Each name stands for a flat space through zero: a line, a plane or more. A row that begins with a name and a colon came from that space; any other row is followed by the name of the space it lies nearest, among the names in its block.
bqbc: [-12  -5  31 -22  -1  -5  -1 -28 -12 -29  26   7  -3 -44 -24  -7  -5   0
 -10   0 -18 -35 -34   2   2 -20 -10  -7 -27]
rtfg: [-17 -18  12 -32  18 -10 -13 -30  -3  26  13 -21  14 -31  -7   2   6  25
 -13   7  -9  20 -25 -18  10   4  -4  20  30]
bsfp: [ -7 -18 -37 -12  23 -26  -1  38  32  64 -17 -52   5  23 -15  29  -3  16
  19  33  20  22   5  14  -1  32  11  34  76]
rtfg: [ -6   6  44  -4 -10  21   5   4  15 -51   6  35 -18 -12  -1  -4   1 -35
  18  18 -14 -41 -17   6  17 -22   2  14 -35]
fbmt: [  1  17 -20   9 -19 -10   8   4 -31 -13   7 -13  -5   2 -31 -18 -17 -12
   6 -50  12 -25  13  10 -22  16  -4 -29 -21]
ggrr: [-10 -13  30  28  24  22 -32  30 -14  -4  12   6 -23   4 -15  -7  24 -28
  -5  -3  -9 -83  -9  -9  23 -48  -4  -9 -49]
bqbc: [-17 -16   3 -22  34   5   2 -21  27  28 -14 -11  14  -1  17  52  12  29
  -1  15  -9  49  -2 -36  -7  31   2  39  51]
bsfp: [-28  11  25 -16  -7   7  -2  -1 -17 -26  12   1  -7 -14 -23  -6   8 -37
  28 -44  -3 -33 -13 -25   5  16   1  25 -12]
bqbc: [ -1  -4  -4   4   5  13  -2 -14  10   5 -30   1  17   3   4  46  29   6
  -4 -19 -11  19   9 -35 -10   6 -12   7  19]
fbmt: [  9  -7  13  -2   4  11  18   5  57 -19 -26  29   1   5  28  53  12   2
   8  60 -17  16  -7   7   0 -13   0  23  15]
rtfg: [  0 -12   7  -2  -2 -12 -19  13   0  11   3  -5   6 -16  -6  -3  26  -7
  -6  16  -9 -25 -27   5  22 -40  -7   5   1]
bqbc: [-10  17 -21 -25 -18 -62  16   0 -28  -5  50   6  18 -31  30 -14   2   9
   2 -11  -3  24 -45   8 -16   2   4  13  -1]
fbmt: [-17  23 -18   8 -10   7  14  28 -11 -11 -14 -15 -11  30 -28  13  -6 -38
  44 -65  20 -18  30 -18 -23  55   7  15   6]
bsfp: [  6  10 -20   2  -9 -31  20  20   3 -12  17   8  -2   1  12   6 -12   2
   6  15   2  -3 -12  28 -19  -2   4  -6  -9]
bsfp: [ -8  10   7  -2 -15  15  -4  -2 -10 -10 -14  -3   1   3 -17  -6  10 -26
  18 -41   4  -6  11 -21   6  16  -2  11   3]
bsfp: [  8   6  20  39   0  50 -18 -15 -27 -22 -17  23  -9  17  -2 -11  15 -17
 -17 -49  -6 -29  34 -32   4 -17 -10 -36 -53]
ggrr: [  2 -18   1 -21  18   2  18 -22  36   3 -13 -21  -6 -12 -35  32 -36  32
  -8  43  -3   3   3  25 -18  19  -4  -7  27]
ggrr: [ -3 -10 -13  -5   6  -6  16  37  53   5 -35 -22  -7  14 -35  61   0 -11
  30  36   2 -23   2  21 -12  14  -1  24  41]
bqbc: [ 10  -3 -15  24   2  -8 -23  47 -10  36   7  -9  -7  29  18 -41  10 -12
   1  16  18 -10   5  18  28 -25  12   0  -2]
ggrr: [-17   0   4  -6  29  -3  12 -19 -12  -7  26   4  -6  -8   9  21 -15  21
  -9 -14  -7   3  -4 -18 -28  23   2  -1 -16]
fbmt: [ 19 -22   3   1   2 -20 -25 -22 -19  20  23  -5  12 -37   0 -33   7  37
 -54  35 -13 -11 -30  25  19 -67 -15 -42 -20]
rtfg: [  2   4  -4  14  -4  -5 -11  17 -12   5   5  11   5   7  23  -7  24 -11
  -1  -8  -1  -2  -6  -9  10 -20   0   4 -11]
fbmt: [ -8 -13  40  12  16  60 -22 -10  -2 -11 -22 -15 -30   8 -64 -18 -17 -23
   2 -21   4 -66  31  -9  19   1  -4 -20 -25]
ggrr: [ 18   4  -1   4 -23  -9   6  -2  -3 -21   7  10  -3 -13  -9 -24 -14  -1
 -11  16  -1 -18  -8  36   2 -28  -5 -30 -25]
fbmt: [ -9   4   8  -5   9   3  -2 -16 -22   0  22   2  -4  -4   9 -24 -14   8
  -6 -16   3  10   1 -11   0  13   6  -2 -13]
bsfp: [-21  -7  35 -11  24   6 -10 -10  -9 -11  31  14  -9 -20  11  -3   6  -2
  -4   6 -15 -22 -26 -19  11 -13   2  16 -24]
bqbc: [  6  -6 -22  19  22  10  -5  34  23  42 -24 -11  -3  48  26  15   5   5
  10  21  17  31  31  -5   5  20  14  19  34]
rtfg: [ 19  12 -21  -5 -26 -28  29 -38  -8 -32   6  17  21 -30   5  22  -9  31
 -26  -8 -15  24 -12  16 -40  -7 -18 -39 -15]
fbmt: [ 16 -13 -20   7  -6 -31 -10  17   8  19  -3  -6  17 -13   5  18  29  13
 -20  31 -10  -8 -26  20   4 -49 -13 -12   9]
bsfp: [ 13  28 -62  62 -28 -12  -4  96 -17  15 -31 -14  -7  71  -5   6  31 -58
  41 -60  32 -40  42   6 -14   6   5  -9  -6]
bqbc: [  7 -14  -8  25  20  22 -14  16  22  26 -38  -4   6  28  10  44  32   4
  -5   8  -4   5  21 -23   3  -9  -5   6  20]
bsfp: [ -5  -2  33  16  10  34 -25 -11 -20  -8   3  23  -4   1  20 -16  27 -14
 -12 -21 -11 -14   2 -37  23 -25  -3   0 -34]
fbmt: [-16   3  21  -4  24  17   2 -25 -21 -12  28  12 -13  -3  12 -14 -21  10
  -8 -18  -2   3   5 -21  -8  21   8  -2 -28]
bqbc: [-13   4   2   9   0 -11 -20  22 -26   7  15   4   6  -2  15  -6  39 -23
   6 -30  -4 -20 -18 -26  13 -21  -2  15 -13]
fbmt: [ 14   1  -3  21 -24   0 -14  41   2  -3 -13  -4 -10  10 -24 -24  12 -35
  11   9   8 -51   0  30  23 -39  -3 -13 -15]
bsfp: [-14   1  22  16  18  27  -8  -3 -20 -21   7   6 -19   2 -21   5  -1 -15
  -1 -36  -6 -50  10 -22  -8   0  -4 -15 -42]
rtfg: [ 10  12  -5 -13 -14   0  41 -41  12 -43  -3  12  -2 -16 -16  21 -44  22
  -6   0  -5  17  11  21 -42  29  -6 -29 -10]
rtfg: [-23 -32  62 -35  21  32 -21  -6  39  -1 -11 -21 -20 -28 -60   0  -4 -20
  17  49 -11 -56 -25   5  46 -15  -1  37  21]
rtfg: [-12   6 -13  -3   5  -7  -9  12 -31  26  20 -27  -8  13 -12 -44 -20  -5
  10 -31  24   2  12  -1   5  31  14   3   6]
bqbc: [ -2   5  -8  -5  -4 -17   7  -1  -4  -3  10   4   7  -8  11   8   4   5
   0  -4  -3  10 -12  -1 -10   2  -1   4   1]
fbmt: [ -9  -8  14  17  25  11 -13   4 -17  -4  16   1 -15  -2 -12   4   2  -1
 -13 -11  -7 -48  -2  -9  -4 -18  -4 -18 -37]
ggrr: [  6   8 -42 -21 -33 -74  28  30  12  -7  15 -15  15 -27 -17  23  -2   2
  14  25   0 -11 -43  53 -26 -12  -7   1  22]
bqbc: [ 13 -12 -16  -5  13 -14  18  -8  32   9  -7  -2   6  -2  10  36 -14  37
 -16  50  -6  26  -3  23 -19   0  -2  -8  21]
ggrr: [  6 -26 -17  20  26  -4 -26  12   3  45 -16 -23  12   5  -5  32  33  23
 -28  11  -7 -12   0 -10   2 -32 -13 -14  15]
ggrr: [  6   8   3 -15 -28   3   4  -2  11  -4 -14  -1   4   1  -4 -27  -7 -16
  18   6  10  22   4  11  19  11   6  15  22]
rtfg: [ 19  11 -16  17 -34   5  -1  -7 -21 -14 -19  -5   4   1 -31 -19  -2 -11
  -7 -39   7 -17  20  11  -8  -8 -13 -41 -18]
rtfg: [-19  -6  27 -19  19  29  -2 -14   9   2  -3 -12 -16   4 -21 -10 -23  -6
  16  -2   7   0  13 -14  12  36  11  24  14]
bsfp: [ 20  -3  -8  14  -5   6 -11  -1   5  19 -13  13  13  14  39 -10  18  11
 -17  19   0  39   9  -3  16 -21   1  -4   8]
ggrr: [ 12  11  -5   3 -30  12  22  35  48 -24 -43   5 -10  27 -19  19  -8 -38
  43  23  11  -9  19  29   3  15   6  19  24]
ggrr: [ -6  -2 -15  10   0 -26 -25  26 -26  28  13  -9  15  -3  15  -4  43  -8
  -5 -20  -2 -11 -22 -17  12 -29  -5   8   1]
[ 20  10 -19  35 -20 -27   2  59   3 -16   8  25  -6  15  24   0  22 -26
   5  25  -2 -42 -16  37   1 -55  -1 -16 -36]
rtfg
[-18  -9  12  -3  35  -5 -16  -7 -23  21  37   4   0  -7  33  -9   9  19
 -17  -1  -7   9 -17 -26   6  -5   7  12 -12]
fbmt
[-40  -1  46 -32  23 -10  -1  -2 -17 -27  60   8 -23 -36 -10 -20 -16 -17
  16   3 -11 -49 -46  -5   9   1  10  30 -32]
bqbc
[ -5  17  -6 -15 -20 -29  10   1 -25 -14  36   4  -1 -16   5 -39 -18  -7
   8 -12   7   1 -19  18  -3   6   7   0 -15]
bqbc
[ -1  -6  -2  18  20   5 -18  50   3  32  10 -10 -22  37  14 -36  -9 -14
  13  28  21 -16  12  17  28  -5  21  13   0]
bqbc
[-20  -4  37 -13  17  34  -9 -35  -7 -12   1   7  -4 -12  -6   1   3  -4
   0 -24 -10   0   2 -40   9  15  -1  15  -7]
bsfp
[ 14  -3 -25  15 -13 -11 -15   3 -17  23 -13 -16  17   1  -8  -4  21   7
 -16 -20   3   3   5  -1   1 -19 -12 -22   7]
rtfg
[ 22 -14  -7  -4 -19   4  -5 -45  -8   0 -21 -28  10 -30 -63 -10 -19  28
 -36  -7  -4 -16   9  25  -8 -18 -25 -59   0]
fbmt
[ -9 -11 -25 -15   6 -13 -23 -11 -35  59   3 -65   8  -4 -49 -41 -17  19
  -9 -38  25   9  14  -3   7  31   0 -11  39]
rtfg
[-12  -4   1 -11  20  -9   8   1  12   5   9   1   1  -2  14  28   0  11
   4  15  -6  12 -11  -8 -11  13   4  21  13]
bqbc
[ -6  -4  14 -19 -13  17 -14 -21   1   9 -22 -16  10 -10 -24 -13  11 -11
   8 -19   2  13   3 -20  23  10  -4  17  29]
bsfp
[-11  14  41   0  -5  43  15  15  15 -51  -1  16 -44  19 -33 -29 -45 -49
  42   1  12 -52  23  19  10  28  18   9 -33]
rtfg
[ 16 -18  -9  29  23   4   2  10  18  -1 -11  -2 -10   5 -19  44  -3  22
 -27  31 -11 -44   7  23 -23 -32 -14 -42 -23]
ggrr
[  9   9 -22   7 -18  17  -4 -13  -3  20 -43 -10  22  23   7   8  20  -2
   5 -44  10  54  36 -34  -2  31  -4   6  37]
bqbc
[-15 -18  19   0  28  13 -40   1 -24  38  15 -21  -4  -2  -6 -35  14   1
 -12  -9   3 -17  -5 -23  34 -14   4   9   0]
fbmt
[ 12  -6  -1  12   2  14   6   8  27  -5 -27   5  -3  13  -4  29   3   0
   0  22  -4  -6  13   8  -4  -7  -4  -6   5]
rtfg
[ 18  -4  22  -9 -21  30  25 -48  39 -54 -42  17   1 -25 -43  44 -16   8
 -10  18 -22 -12   9  15 -20  -6 -23 -30  -7]
rtfg
[  4  -3  -1   6   4  -9  -4  -7 -17  -2  16   1  -1 -13  -4  -8  -3  12
 -20  -2  -5 -17  -8   8  -6 -20  -6 -25 -23]
fbmt
[-23   7  -7   9  27 -18  -2  29 -20  10  34   9  -4  12  39  14  18  -5
  10 -19  -1  -3 -14 -27 -12   9  11  25 -14]
fbmt
[ 12  10 -13  15  -6 -23  24   4  -8 -36  24  21  -8 -11   1  14 -19  11
 -15   8  -9 -31 -11  33 -36 -20  -7 -41 -48]
ggrr
[ 50  48 -41  35 -88   8  35 -13 -18 -61 -43  33  14  21  -4 -22 -13 -25
   3 -62  13  24  50  27 -33   7 -14 -66 -35]
bsfp
[ -1 -16   5 -16   1 -22 -21 -15 -12  21  17  -9  18 -34   3 -13  22  18
 -25  16 -12   3 -36  -1  20 -38 -10   0   8]
bqbc

Each name stands for a flat space through zero: a line, a plane or more. A row that begins with a name and a colon came from that space; any other row is followed by the name of the space it lies nearest, among the names in its block.
lmdr: [ -2 -18  50   9 -39 -25  -9  11  26  45  -7 -16 -57  16   5  21 -34   7
  -6  16 -18  17   6  12 -22   0   4   1 -15]
hbbn: [-15   9 -50   3 -14 -14 -20 -39 -37 -16 -17  33  75   2 -13  -5 -43   4
  15 -34  27 -21 -14  -3  -5  20 -11  -8 -19]
lplb: [  0 -22 -10   9 -40 -30 -26   0 -24  23 -31  25   7  30  -1  -8 -54   8
   1 -39  19 -29 -17  -3 -28  12  -7 -10 -12]
ntsd: [ 23  10 -15 -13  -2 -17  21 -33 -27 -27 -24  49 -12  35 -27 -26   0 -15
   0 -14  38  14 -24  -7 -16  -4   1 -39  -7]
lmdr: [ 25  25 -17  -7   9   4  11 -25 -14 -27  -6  22   0  42  -4 -17  25 -22
  -4   1  26  24 -14   6  14 -35 -21 -11  -2]
lplb: [  7 -50   9  -9  -3 -41   5   9   7  19  14  14 -17  12  15  24  10  23
  36 -22  19 -34 -13  -5 -30  32  -2 -22   6]
lplb: [ 18 -16  17   6 -10 -20   8  13  22  13   8 -20 -41  21  -4  38 -16  -5
  -4  29  17  15 -10  14 -20  -8   5 -40 -35]
lplb: [  1 -35  -4  10 -27 -32  -7  14  19  26   5  -6  -5  33  13  28 -35   4
   0  -4  21 -10 -11   6 -10  -9 -20  -2 -24]
qrrp: [ 16  -7   9  10 -11   4 -21  31  -7  18 -13 -13 -24  24  15  -7  -4  -2
 -12 -10  -2 -15  -3   4  -5 -19  -6   1   6]
qrrp: [-22  -8 -51  -1   8 -26  14 -36  13 -25  29   5  75   3  -8  39 -19   7
  24   3  36  -3  -9   0  24  11 -26   6 -21]
ntsd: [-10  12  23  -5  14  -3  14 -18 -11 -19  11  -9  -8 -24  -7   0  12  -1
  13  18 -30  -8  16  -4 -12  41  40 -33   1]
lmdr: [ -1  -5  15   3  -5  -6 -15   4   6  13  13 -13  -1  28  32   2  20   6
  13  -7 -17 -13  10   6  20 -12 -24  32  25]
ntsd: [  8  22  12  13 -23   2 -14 -11 -22   0 -18  -6 -12  24   4 -11 -28 -24
 -19  11 -15   8   2  11 -17 -11  14 -31 -36]
jrhm: [ -7 -37 -30  15  17 -39   3  33  18 -18  36 -51  28  44   0  48 -15  22
  15   5  30 -59  -1  -9  47  12 -22  11  35]
ntsd: [  5  13  17  -5  13  10   6   7  12   2 -10 -10 -32 -24 -36  10   6  17
  -1  17   5  27   1   2   7   3   8   7  27]
hbbn: [ 20 -25 -22   3  13   5  -5  38   2   3   7  -9   0  10  15  11  13   1
  -2 -11  26 -24 -14   0  -4 -16 -12 -12  -4]
ntsd: [-24  -5  21  -5  12   0  17   5  30   5  16 -17 -11 -41 -16  14   6  20
   5  20 -22  10  18  -8  15  25  14  28  27]
lplb: [ 23  15  27 -11  27  21  -2   9   0   0   3  -9 -37 -16  -2   2  54  11
  16   9  -6  14   2   9   1  -3   4  -4  34]
qrrp: [ 10 -27 -26  16 -12 -10 -29  30   1  18   7 -19  23  33  29  24 -19   4
   2 -17  23 -34 -12   9   3 -21 -31   4 -15]
lmdr: [ 29  30  25  -9  -3  11   0 -14   0   5 -25  17 -51  22 -22 -13  20  -4
  -7  10  13  53 -10  14   3 -36 -15   5  16]
jrhm: [-15   5  29  -5   4 -24   8 -24   4  -9  17 -11  -6  15   1   6  16  13
  25   9 -25  -9  18  -4  22  27   3  16  39]
jrhm: [-11 -11  -1  -1  -9   2   0  12  -4   9 -16  14  -2 -18  -8 -22 -16   6
 -11 -19  -6 -11   1 -15  -9  13  11  14  11]
lmdr: [ -1 -32 -29  -1  -6 -17   2  -7   8   9  17  14  33 -16  14  36 -19  -1
  17  -5  29  -8 -18   8 -38  13  -2 -41 -64]
qrrp: [  0   5 -27  19  -1   0  -4   7  -4 -19  15 -32  32  28  14  15 -25 -24
 -18  19   4 -16   2   7  14 -17  -2 -22 -39]
hbbn: [  2   7 -25  16   4  10 -28   3  -8  -2  16 -34  44  -6  16  38 -17  -4
   7  12   6 -14  -1  21  -1  -4  -4 -25 -41]
lplb: [  1  -5  -7  -6  -4  11  -3   4 -29   0 -22  35   4 -14   7 -44   4  -6
  -7 -35  -7 -21  -4 -16 -25  12  16  -8   2]
lmdr: [-25 -26   2   3 -11 -19   8   4  -6   4   0   3   8 -35  -9   3 -39   7
   2  -6 -15 -32   6 -16 -35  55  43 -31 -22]
jrhm: [ 11 -21   8  -1  -1  22 -14  47  40  45  -2 -11 -30 -25   7  18  14  20
  -9  -2  12  24  -7  10   2 -35 -29  44  12]
jrhm: [ -7  20   3   3  -8  -7   2 -34  -7 -17  17  -2  23  44  31 -14  13 -25
   1   8 -24   3  14   6  26 -19 -17  13  -7]
qrrp: [-11  52 -20   7  14   7   3 -35 -35 -54  -8 -11  38  18 -29 -22 -11 -14
  -9  13  -8  -4  12  -7  42   6  11  -1  22]
hbbn: [  9 -10   9   4 -12 -20   9   5  -6  -4  -6   0 -26  36  -2  -7 -15 -10
 -11   2   4 -11  -4  -5  -8   1   9 -24  -5]
lmdr: [ -9 -17 -12   4  -8 -10  -3   6   9  11   1   0  13 -11  -4  17 -25   8
   1  -4  12  -6  -5  -1  -9   9  -1  -2 -16]
hbbn: [ 34  14  18  -5 -14 -13   5  -4  -6   1 -37  21 -63  55 -34 -18  -4  -3
 -14  -1  33  33 -19   3   3 -32 -16  -3  26]
lplb: [-13 -24 -12   2   5   4  -1  30  -4   1   3   1  16  -3  21 -28   9   5
  -7 -29 -15 -44   8 -22  12   8  -1  31  32]
lplb: [ -1  19  13   1  27  10  11   5   0 -24  11 -31 -12 -13 -18   5  19   3
   0  26 -16  -3  15  -4  21  14  22  -7  28]
ntsd: [ 3  5  0  2  4  5 -6  6 -3 -1 -4 -6 -2  1 -4 -1  2  4 -1 -1  0 -2  1  0
  7 -3 -2  6 13]
hbbn: [  9  28  17  -3 -21 -18   3 -33 -11  -5 -34  21 -33  34 -43 -14 -26   0
  -7   5  16  37  -8   3   5  -8  -4  -1  16]
lmdr: [  5  14  -5  -4  20  10   6 -10 -18 -28  15   0  17  18  24 -21  41 -16
   6  -3 -15 -17   8  -4  17  -5  -1  -3  14]
jrhm: [  8  12  13  -9   3   2  -4 -26   3  11  -3   8 -10 -44 -23  37  -3  13
  25  18  13  37 -10  21 -38  20  15 -42 -35]
lplb: [-13  -7 -20 -19  -1  -4  18 -44   1  -3  11  54  40 -24  16  -9  16  -8
  20 -18   7  17  -8  -3 -22   9  -8  -2 -35]
ntsd: [ 22  -6 -23  -9   5   5   0   0  -3   3 -11  28   1  -5 -10   6   7   2
   5 -13  42  16 -26   6 -20 -15 -14 -19 -18]
lmdr: [ 10 -21 -25 -15   6  -1 -12 -12   4  20   6  33  29 -39   6  33  12  20
  38 -23  40   9 -26  14 -38  10 -18 -19 -33]
ntsd: [-12  12  23   4  -6 -19  11 -22 -18 -22   7  -9  -6  31   8 -19  -2 -14
   0  10 -36 -21  20  -9   9  22  23 -14  11]
qrrp: [  9 -23  62   5 -39 -49 -18  10  11  45 -18  -9 -76  54  -3  13 -23  27
  14  -7  -7  -6   1   6  -9   9 -10  14  41]
ntsd: [-19 -11  33 -20  10 -20  50 -37  24  -8  27  16 -23 -55 -16  22  11   0
  22  34 -20  27   9  -5 -42  56  50 -51 -37]
jrhm: [  1   4  14   5   8 -22   3 -10 -12 -24  23 -24   1  56  25  -4  24  -7
  14   5 -21 -34  16  -3  31   5  -4   0  31]
qrrp: [ 15  20 -10  -5   1 -11 -20 -16 -16  -5 -27  14   0  35 -36  -2   1  29
  19 -23  39   8 -15   3  34 -12 -39  37  66]
qrrp: [  1  -2  44 -25   8  -1   6 -20  22  30  -1  25 -42 -56 -19  19  35  35
  39   2  -4  41  -1   9 -29  29   7   6  22]
lmdr: [ -9   0 -49  12  26  25   1  23  12 -23  30 -34  59 -11  17  16   5 -13
 -15  13   8 -16   4   0  35 -23 -14  14 -18]
jrhm: [-29 -12  -9   0  -5 -12  13   4  10  -5  -1   5  16  -2 -12 -18 -19   9
 -10 -12  -8 -15  10 -24  27  13  -3  46  34]
qrrp: [ -6  18  -9  -1   4   0  30 -19   2 -31   0   5   2  12 -21 -15  -9 -22
 -22  22   1  20   3  -9  17  -8  10  -7 -10]
jrhm: [ 20   3   1   4  -6   0 -23 -11 -16  11   2  -4   4  -2  17  29  -5  -7
  18   5   9   1 -12  26 -41   2   6 -57 -55]
hbbn: [ 14 -29 -28   7   8  -3  -1  38   0  -2   6 -11   6  19  10   8  -3  -2
  -8 -11  28 -34 -14  -6  -1 -11  -8 -14  -5]
hbbn: [ 29  -5 -24   7  -7 -17   5  26   0  -8 -33   3 -32  58 -47  -1 -33   4
 -27  -5  64   7 -29  -6  22 -35 -25   3  27]
lplb: [  9  67   5   6   3  44 -15 -17 -30 -20 -36  -5  -7 -14 -33 -31 -10 -19
 -30  19 -15  39   7  10  11 -22  18  -5   0]
ntsd: [ 19 -12 -35  -6   2  11  -9   3  -7   9  -7  30  22 -15   6   8   3  -3
   6 -21  40   7 -27   9 -31 -16 -15 -24 -40]
qrrp: [-23 -33 -24  -8  13  -4 -10  -9  16  18  38   5  64 -62  31  47  12  25
  48 -15   3 -22  -2   7 -24  38  -7  -2 -32]
hbbn: [-14  13  26  -8 -18 -20   4 -51 -20  -3  -6  26   0  -6  -2 -11 -11  -4
  19  -1 -26   6   8   0 -29  38  26 -28 -17]
jrhm: [  9  12 -15   0  11  13  12   3   4 -17   2  -1   1  14  -3  -9  12 -16
 -17  10  11  15  -4  -1  19 -29 -11   6  -1]
hbbn: [ 33  -6   7  12  18  20  -1  62  34  10   9 -54 -51  19  -4  31  17   0
 -25  35  21  15  -5  14  25 -51 -17   5  12]
[-12 -25   3  -7  -4  -1   7  10   3  13   1  21   1 -20  17 -20   8   3
   1 -23 -14 -17   3 -15 -17  15   7  11   3]
qrrp
[-13 -15  -3   6 -35 -42  10 -11  -5   1 -28  20 -12  29 -37  -8 -68   3
 -14 -10  19  -7 -10 -16 -11  21  10  -9  -4]
lmdr
[ 30 -23  32   2   7   2 -28  42  15  39  11 -33 -46   2  25  40  32  24
  24   3   3 -10  -5  22 -17  -8 -12  -9  13]
jrhm
[-26 -26   2  -3  -7 -16  -8   4  -7  15  -7  12  16 -41  -9   1 -24  30
  20 -28  -9 -36   4 -17 -22  56  21   6  18]
lmdr
[  5  -3   9  -2   0   7   1   3   8  11   3  -2 -12 -22   1  14   1  -1
   1  11  -1  14  -2   8 -22   2  10 -19 -25]
lmdr
[-11  -6   6   6  13  13  12  14   1 -10  25 -26   7 -34  22   6   6 -18
  -8  23 -35 -20  17  -3 -20  23  42 -39 -38]
lmdr
[-12   0   2 -11  34   9  17   5 -16 -28  11   0   9 -30  -3 -24  39  10
  14 -11 -24 -37  16 -24  10  40  29   2  48]
lplb
[  8  20  28   2   3  -1 -13 -13   3   7   3 -25 -20  -6 -11  32   2  11
  18  26  -7  20   5  21  -4   8   7 -18  -1]
qrrp
[-11 -14  -9  -1   2   0  10  22  -5  -5 -17  11  -5 -16 -23 -26 -16   9
 -16 -18   3 -21   0 -25   2  18  16  13  29]
jrhm
[ 12   9  10  14 -14   3 -24  25 -28   5 -35 -15 -27  18 -18 -18 -32   1
 -21  -9  -2 -20  -1  -3  -6   1  16 -12  18]
lplb
[ -9  -1  31  -6   8   8   7  -4  12   9  20  -9 -13 -33  19   7  27   1
  12  15 -36   6  17   4 -14  18  20  -6  -7]
hbbn
[ 22   6  15  -2  -1   9 -16  14  -2  17 -18  -1 -34   7  -8   0  12  11
   1  -5  11  13  -8  10  -3 -18 -12   7  21]
qrrp
[ 16  13 -38   9  26  51 -24  27 -15  -8   8 -21  42 -32  25   6  20 -16
 -11   1   5 -10  -5  14  -4 -27  -1 -20 -37]
qrrp
[ 13  25  16   2  15   8  -8  10 -12 -13 -15 -21 -28  14 -27  -8  13  12
  -2   7  -2  -1   6  -1  28  -3   3  12  57]
ntsd
[-58  -3 -12  14  -5  -5  15  -4  16 -15  23 -28  54 -30   2  -2 -41  -4
 -17  16 -44 -24  32 -21  31  32  21  35  -4]
hbbn
[ -6  -2 -32   9   0  10 -17   6 -11  -5   7  -5  48   4  23  -2  -6  -7
  -3 -15   2 -23  -1   1  10 -11 -15   9 -14]
hbbn
[ 20   8  -5  -4  -2  -4   2 -12 -17  -9 -14  19 -11  19 -10  -8   1  -9
   0  -4  21   9 -14   4 -14  -8   0 -29 -11]
ntsd
[ 18  25   5 -25   5  17   5 -55  12  12   6  47   2 -24   8  13  46  -6
  28   7  17  76 -16  29 -24 -27 -27  -7 -41]
lplb
[ -5   2   7  -2   0  14  -2  13   9  15 -19   1 -17 -50 -34   7 -19  17
  -8   5   4  20  -2  -1 -17  14  19   0   1]
lmdr
[ 26  -1 -34  -9   2   8  -8  -9  17  15  -5  25  14  -8 -12  36   3   7
  12  -3  63  47 -34  24 -12 -38 -42  -5 -36]
lmdr
[ -8   0   7   7   0  19 -11  18 -21   0  -1  -9   7 -16  26 -28   5 -12
 -12 -11 -39 -33  15  -9 -12  13  26  -8  -4]
qrrp
[-11 -10 -13   8 -16 -11 -16   2  13  16   5  -7  26  20  13  13 -19   9
   2 -10   7  -5   0   4  23 -16 -35  41   6]
lplb
[ -6  52  -5  -7   5  17 -10 -53 -24 -19 -16  19  29 -19 -26 -10   2   1
  13   3  -3  35   3  11  12   3  -2   7   6]
lplb
[-12  13  15   2  -4   2   2  -6 -22 -13 -11   2  -4   4  -1 -36  -3  -7
 -10  -8 -32 -19  16 -15   5  18  23   5  24]
qrrp
[ -5  -3  45   1 -20 -16  -4   3  -9  15 -17   1 -45  16   1 -25  -6   7
  -2  -9 -34 -14  14 -10  -8  21  19   8  34]
qrrp
[  0  10  16   3  -1   5 -17   2 -17   4  -8  -9  -5  -4   4  -9   4   7
   6  -7 -20 -15   9   1  -2  13  10   1  19]
qrrp
[-24  59 -12  12  15  26  -1 -26   2 -36   6 -38  40 -11 -28   2 -13  -9
 -18  39 -21  29  24   6  63 -14  -3  38  17]
lplb
[ 18  28 -26  14  14  54 -53  27 -40   3 -23 -20  32 -42   2  -1  -4   1
  -7 -14   3 -16  -6  17 -15  -9   9 -21 -16]
ntsd
[ 27 -34  22   5  -4 -15  23  50  11   3   2 -13 -69  59  20 -19  15 -20
 -29   4   1 -23  -3 -13  -4 -25   6 -18  10]
hbbn
[ 20  18  12  12   0  22 -31  28  -1  16 -15 -33 -25   6  -5  11  -2   7
 -11  10   1  10   0  18  11 -28 -10  10  15]
ntsd
